Below is a small trained network, with its code and all its weights. Each question gives an input and a target symbol and asks what happens when units are switched off, that is, made to give their printed mean instead of their output.

import numpy as np


def w(rows, s, z=0):
    codes = np.array(rows[::2]) - 128.0
    scale = np.full(codes.shape[1], s)
    scale[-1] = z or s
    return codes * scale


def norm(h):
    return h / np.sqrt((h * h).mean(-1, keepdims=True) + 1e-5)


def f(y):
    return np.maximum(y, 0)


def softmax(a):
    e = np.exp(a - a.max(-1, keepdims=True))
    return e / e.sum(-1, keepdims=True)


def log_softmax(a):
    a = a - a.max(-1, keepdims=True)
    return a - np.log(np.exp(a).sum(-1, keepdims=True))


def net(x, mask):
    ids = ['βδεζμξπ'.index(c) for c in x.split()]
    T = len(ids)
    res = E[ids] + P[:T]
    u = 0
    for l in range(2):
        q, k, v = (norm(res) @ M[l].T for M in (Q, K, V))
        z = softmax(np.where(np.tri(T) > 0, q @ k.T / 2**0.5, -1e9)) @ v
        res = res + np.where(mask[u], z, O[l][:, -1]) @ O[l][:, :-1]
        u += 1
        y = f(norm(res) @ A[l][:, :-1].T + A[l][:, -1])
        res = res + np.where(mask[u : u + 8], y, B[l][:, -1]) @ B[l][:, :-1]
        u += 8
    return log_softmax(norm(res)[-1] @ U[:, :-1].T + U[:, -1])


Q, K, V, O, A, B = {}, {}, {}, {}, {}, {}
E = w([
[38,171,178,117,72],'β',
[154,159,136,151,168],'δ',
[151,94,208,99,180],'ε',
[207,214,43,154,177],'ζ',
[174,178,135,255,185],'μ',
[166,62,120,52,128],'ξ',
[138,119,146,176,90],'π',
],0.0098)
P = w([
[2,56,96,192,176],'0',
[115,88,163,167,107],'1',
[136,108,164,141,94],'2',
[160,115,161,126,81],'3',
[174,125,163,114,97],'4',
[184,135,161,112,107],'5',
],0.0068)
Q[0] = w([
[91,108,149,135,82],'0.h1',
[254,156,211,192,85],'0.h1',
],0.0071)
K[0] = w([
[61,109,118,136,84],'0.h1',
[126,2,145,94,141],'0.h1',
],0.009)
V[0] = w([
[26,5,186,3,28],'0.h1',
[205,14,82,86,169],'0.h1',
],0.004)
O[0] = w([
[149,137,133,107,220,252],'0.h1',
[66,91,255,79,128,91],'0.h1',
],0.0067,0.0026)
A[0] = w([
[136,235,138,147,176,86],'0.n1',
[164,168,116,143,203,102],'0.n2',
[100,127,168,212,192,54],'0.n3',
[162,133,3,164,207,144],'0.n4',
[167,141,130,238,61,161],'0.n5',
[141,69,20,89,107,254],'0.n6',
[171,99,219,156,208,165],'0.n7',
[149,232,85,115,115,72],'0.n8',
],0.0075,0.0041)
B[0] = w([
[174,166,143,92,54,186],'0.n1',
[87,133,151,175,45,169],'0.n2',
[119,136,132,72,61,173],'0.n3',
[3,96,218,144,161,191],'0.n4',
[132,197,36,68,204,235],'0.n5',
[22,173,190,219,209,165],'0.n6',
[93,131,72,132,56,254],'0.n7',
[238,191,32,86,112,172],'0.n8',
],0.0063,0.0064)
Q[1] = w([
[93,129,193,109,70],'1.h1',
[253,6,69,190,136],'1.h1',
],0.0061)
K[1] = w([
[66,152,203,77,171],'1.h1',
[89,253,62,117,61],'1.h1',
],0.0048)
V[1] = w([
[193,40,247,3,147],'1.h1',
[141,130,165,13,22],'1.h1',
],0.005)
O[1] = w([
[255,188,150,150,126,4],'1.h1',
[153,221,2,171,113,95],'1.h1',
],0.0066,0.0036)
A[1] = w([
[246,154,90,99,112,11],'1.n1',
[86,119,102,165,191,108],'1.n2',
[67,98,186,137,92,139],'1.n3',
[222,85,133,78,114,138],'1.n4',
[156,139,99,210,143,250],'1.n5',
[254,136,178,164,85,31],'1.n6',
[233,134,185,164,159,37],'1.n7',
[65,139,154,105,129,75],'1.n8',
],0.013,0.0022)
B[1] = w([
[119,127,201,91,149,224],'1.n1',
[127,116,191,48,95,219],'1.n2',
[81,106,186,114,176,253],'1.n3',
[181,197,32,123,105,172],'1.n4',
[117,32,123,167,168,162],'1.n5',
[87,65,80,100,176,221],'1.n6',
[172,6,88,162,95,175],'1.n7',
[135,58,105,156,176,249],'1.n8',
],0.011,0.006)
U = w([
[78,82,173,142,149,100],'β',
[179,93,117,146,97,149],'δ',
[105,142,52,85,141,2],'ε',
[140,176,135,186,160,150],'ζ',
[119,131,156,140,12,162],'μ',
[163,197,167,89,107,235],'ξ',
[122,153,129,194,90,194],'π',
],0.011,0.0027)

Each question gives the input, a string of symbols that net reads in full, and the target symbol t.
The units are the heads (2 rows each of Q, K, V and O) and the neurons (one row each of A and B). Each row of codes is followed by its name. A weight is (code - 128) times the scale printed after its matrix; where a second scale follows, it is the last column's (O, A, B and U).
mask holds one flag per unit, layer by layer, with each layer's heads first. A switched-off unit (its flag False) gives its mean, the last column of its rows in O or B, instead of its output. The means were averaged over made-up inputs and are rounded, as every weight is.
A unit's drop is (log p(t) with every unit on - log p(t) with that unit switched off) / (log p(t) with every unit on - log p(t) with every unit switched off).
The circuit of an input: a set's keep is (log p(t) with only the set's units on - log p(t) with every unit switched off) / (log p(t) with every unit on - log p(t) with every unit switched off). Starting from the 12 units with the biggest drops (on a tie, the unit counted first), units are removed one at a time, each time the one whose removal leaves the highest keep (on an exact tie, the one counted first), for as long as the keep stays at least 0.8.
units of the circuit, in order: the units of the circuit, biggest drop first
unit that matters most: the unit with the biggest drop
k most important neurons: the k neurons with the biggest drops, biggest first
top k neurons in layer l: the k neurons of layer l with the biggest drops, biggest first
input δ β β β δ, target ε: unit that matters most : 0.h1
input μ ζ ε ξ ξ δ, target δ: units of the circuit, in order : (1.h1, 1.n7, 0.n5)
input β ε δ ε, target ε: units of the circuit, in order : (1.h1, 1.n6, 1.n4)
input β β ζ ζ β, target ξ: 3 most important neurons : (0.n8, 0.n7, 0.n1)
input δ ε ζ, target ζ: 4 most important neurons : (0.n7, 0.n4, 1.n5, 1.n2)
input ε μ β ξ ζ ζ, target δ: 3 most important neurons : (0.n5, 1.n7, 0.n4)
input ζ ξ ε β π μ, target δ: units of the circuit, in order : (1.h1, 0.h1, 1.n7)
input ε ξ β ζ, target δ: 3 most important neurons : (0.n5, 1.n7, 1.n3)
input β δ π δ, target ε: top 4 neurons in layer 0 : (0.n5, 0.n8, 0.n6, 0.n1)
input β ζ β π ε ζ, target ζ: top 4 neurons in layer 1 : (1.n2, 1.n5, 1.n3, 1.n6)
input β ξ ζ, target β: 2 most important neurons : (0.n4, 0.n2)
input ξ β β ε, target δ: 2 most important neurons : (1.n7, 1.n4)
input ζ β δ ξ ε β, target δ: top 2 neurons in layer 0 : (0.n5, 0.n7)
input π ε β β δ ξ, target δ: 3 most important neurons : (0.n5, 0.n6, 1.n7)
input β β ζ, target β: units of the circuit, in order : (0.n4)
input δ β β ε β ε, target ε: top 4 neurons in layer 0 : (0.n5, 0.n8, 0.n7, 0.n6)
input ε ζ ε π ε, target δ: top 3 neurons in layer 1 : (1.n7, 1.n4, 1.n3)
input π β π, target ε: top 2 neurons in layer 0 : (0.n5, 0.n4)
input β β β β, target ξ: 2 most important neurons : (1.n1, 0.n8)
input δ δ δ δ, target ξ: unit that matters most : 0.n5
input δ δ π μ β δ, target ξ: 4 most important neurons : (0.n8, 0.n6, 1.n8, 1.n6)
input β π β, target ε: 2 most important neurons : (0.n8, 0.n4)
input ξ β β, target ε: 3 most important neurons : (1.n6, 0.n5, 0.n6)
input ε ξ β δ π β, target δ: top 3 neurons in layer 0 : (0.n5, 0.n4, 0.n3)
